Below are the code and all the weights of a small trained network. Each question names an input and a class and asks about switching units off, where a switched-off unit gives its printed mean instead of its output.

import numpy as np


def w(rows, s, z=0):
    codes = np.array(rows[::2]) - 128.0
    scale = np.full(codes.shape[1], s)
    scale[-1] = z or s
    return codes * scale


def norm(h):
    return h / np.sqrt((h * h).mean(-1, keepdims=True) + 1e-5)


def f(y):
    return y / 2 * (1 + np.tanh(0.7978845608 * (y + 0.044715 * y**3)))


def log_softmax(a):
    a = a - a.max(-1, keepdims=True)
    return a - np.log(np.exp(a).sum(-1, keepdims=True))


def net(x, mask):
    res = np.array(x, float).reshape(1, 7) / 4 @ E
    u = 0
    for l in range(4):
        y = f(norm(res) @ A[l][:, :-1].T + A[l][:, -1])
        res = res + np.where(mask[u : u + 3], y, B[l][:, -1]) @ B[l][:, :-1]
        u += 3
    return log_softmax(norm(res)[-1] @ U[:, :-1].T + U[:, -1])


A, B = {}, {}
E = w([
[3,182,218,143],'x0',
[129,130,126,125],'x1',
[129,126,143,116],'x2',
[198,233,146,129],'x3',
[129,124,140,116],'x4',
[126,127,131,129],'x5',
[58,22,109,118],'x6',
],0.0059)
A[0] = w([
[140,51,93,100,228],'0.n1',
[157,134,79,108,197],'0.n2',
[2,252,153,144,5],'0.n3',
],0.0058,0.0018)
B[0] = w([
[184,124,212,109,222],'0.n1',
[186,101,194,133,176],'0.n2',
[136,91,78,2,254],'0.n3',
],0.009,0.0029)
A[1] = w([
[36,97,95,1,255],'1.n1',
[241,121,224,208,158],'1.n2',
[116,239,164,170,168],'1.n3',
],0.0044,0.0013)
B[1] = w([
[73,173,85,161,252],'1.n1',
[142,121,137,250,217],'1.n2',
[154,97,164,97,143],'1.n3',
],0.011,0.0032)
A[2] = w([
[254,149,48,196,5],'2.n1',
[160,5,84,122,45],'2.n2',
[196,20,155,191,100],'2.n3',
],0.0072,0.0025)
B[2] = w([
[115,166,195,220,221],'2.n1',
[126,87,144,2,170],'2.n2',
[119,31,167,96,254],'2.n3',
],0.0086,0.005)
A[3] = w([
[157,239,101,101,138],'3.n1',
[166,147,114,142,48],'3.n2',
[2,155,92,138,254],'3.n3',
],0.0077,0.0026)
B[3] = w([
[152,144,134,4,175],'3.n1',
[115,174,154,82,115],'3.n2',
[158,164,93,162,254],'3.n3',
],0.014,0.0052)
U = w([
[167,62,225,211,253],'0',
[101,220,36,121,190],'1',
[227,224,234,214,2],'2',
[163,199,155,36,88],'3',
[90,14,149,66,117],'4',
[7,118,67,233,30],'5',
],0.013,0.0035)

Each question gives the input, the list of numbers given to net, and the class t.
The units are the neurons (one row each of A and B). Each row of codes is followed by its name. A weight is (code - 128) times the scale printed after its matrix; where a second scale follows, it is the last column's (A, B and U).
mask holds one flag per neuron, layer by layer. A switched-off neuron (its flag False) gives its mean, the last column of its row in B, instead of its output. The means were averaged over made-up inputs and are rounded, as every weight is.
A unit's drop is (log p(t) with every unit on - log p(t) with that unit switched off) / (log p(t) with every unit on - log p(t) with every unit switched off).
The circuit of an input: a set's keep is (log p(t) with only the set's units on - log p(t) with every unit switched off) / (log p(t) with every unit on - log p(t) with every unit switched off). Starting from all 12 units, units are removed one at a time, each time the one whose removal leaves the highest keep (on an exact tie, the one counted first), for as long as the keep stays at least 0.8.
circuit, biggest first: the units of the circuit, biggest drop first
most important unit: the unit with the biggest drop
top k neurons: the k neurons with the biggest drops, biggest first
drop of u: that unit's drop, to one decimal
input [1,4,6,8,-1,4,-7], class 3: circuit, biggest first : [3.n1]
input [1,4,2,-1,-4,-6,8], class 5: circuit, biggest first : [2.n3 1.n1]
input [1,4,4,3,-2,-6,-5], class 3: top 2 neurons : [3.n1 0.n1]
input [-1,8,1,-2,-6,3,-6], class 0: circuit, biggest first : [1.n1 3.n3 1.n2]
input [6,4,-8,1,2,7,-5], class 3: top 2 neurons : [3.n1 1.n2]
input [2,-5,1,1,1,-4,8], class 1: top 2 neurons : [2.n3 3.n3]
input [0,4,3,4,-4,5,6], class 0: top 2 neurons : [0.n3 1.n2]
input [2,-1,-4,7,5,-1,2], class 1: top 4 neurons : [0.n3 0.n1 1.n1 0.n2]
input [0,-1,-5,-3,5,-4,0], class 0: top 4 neurons : [0.n3 0.n1 1.n2 3.n1]
input [0,8,5,5,7,-6,3], class 0: top 4 neurons : [0.n3 1.n1 3.n3 1.n3]
input [8,1,3,6,-8,1,0], class 3: top 2 neurons : [3.n1 1.n2]
input [2,-5,-3,-3,5,-6,3], class 5: top 2 neurons : [3.n1 0.n3]
input [-3,2,3,-6,2,0,-8], class 0: drop of 2.n3 : 0.2
input [7,-5,-5,3,-7,5,-4], class 3: drop of 1.n3 : 0.1
input [2,-1,-2,3,-6,8,-6], class 3: drop of 3.n1 : 0.2
input [5,-3,7,-3,8,-8,6], class 5: drop of 2.n2 : 0.0
input [1,4,7,-1,8,-6,5], class 5: most important unit : 0.n2
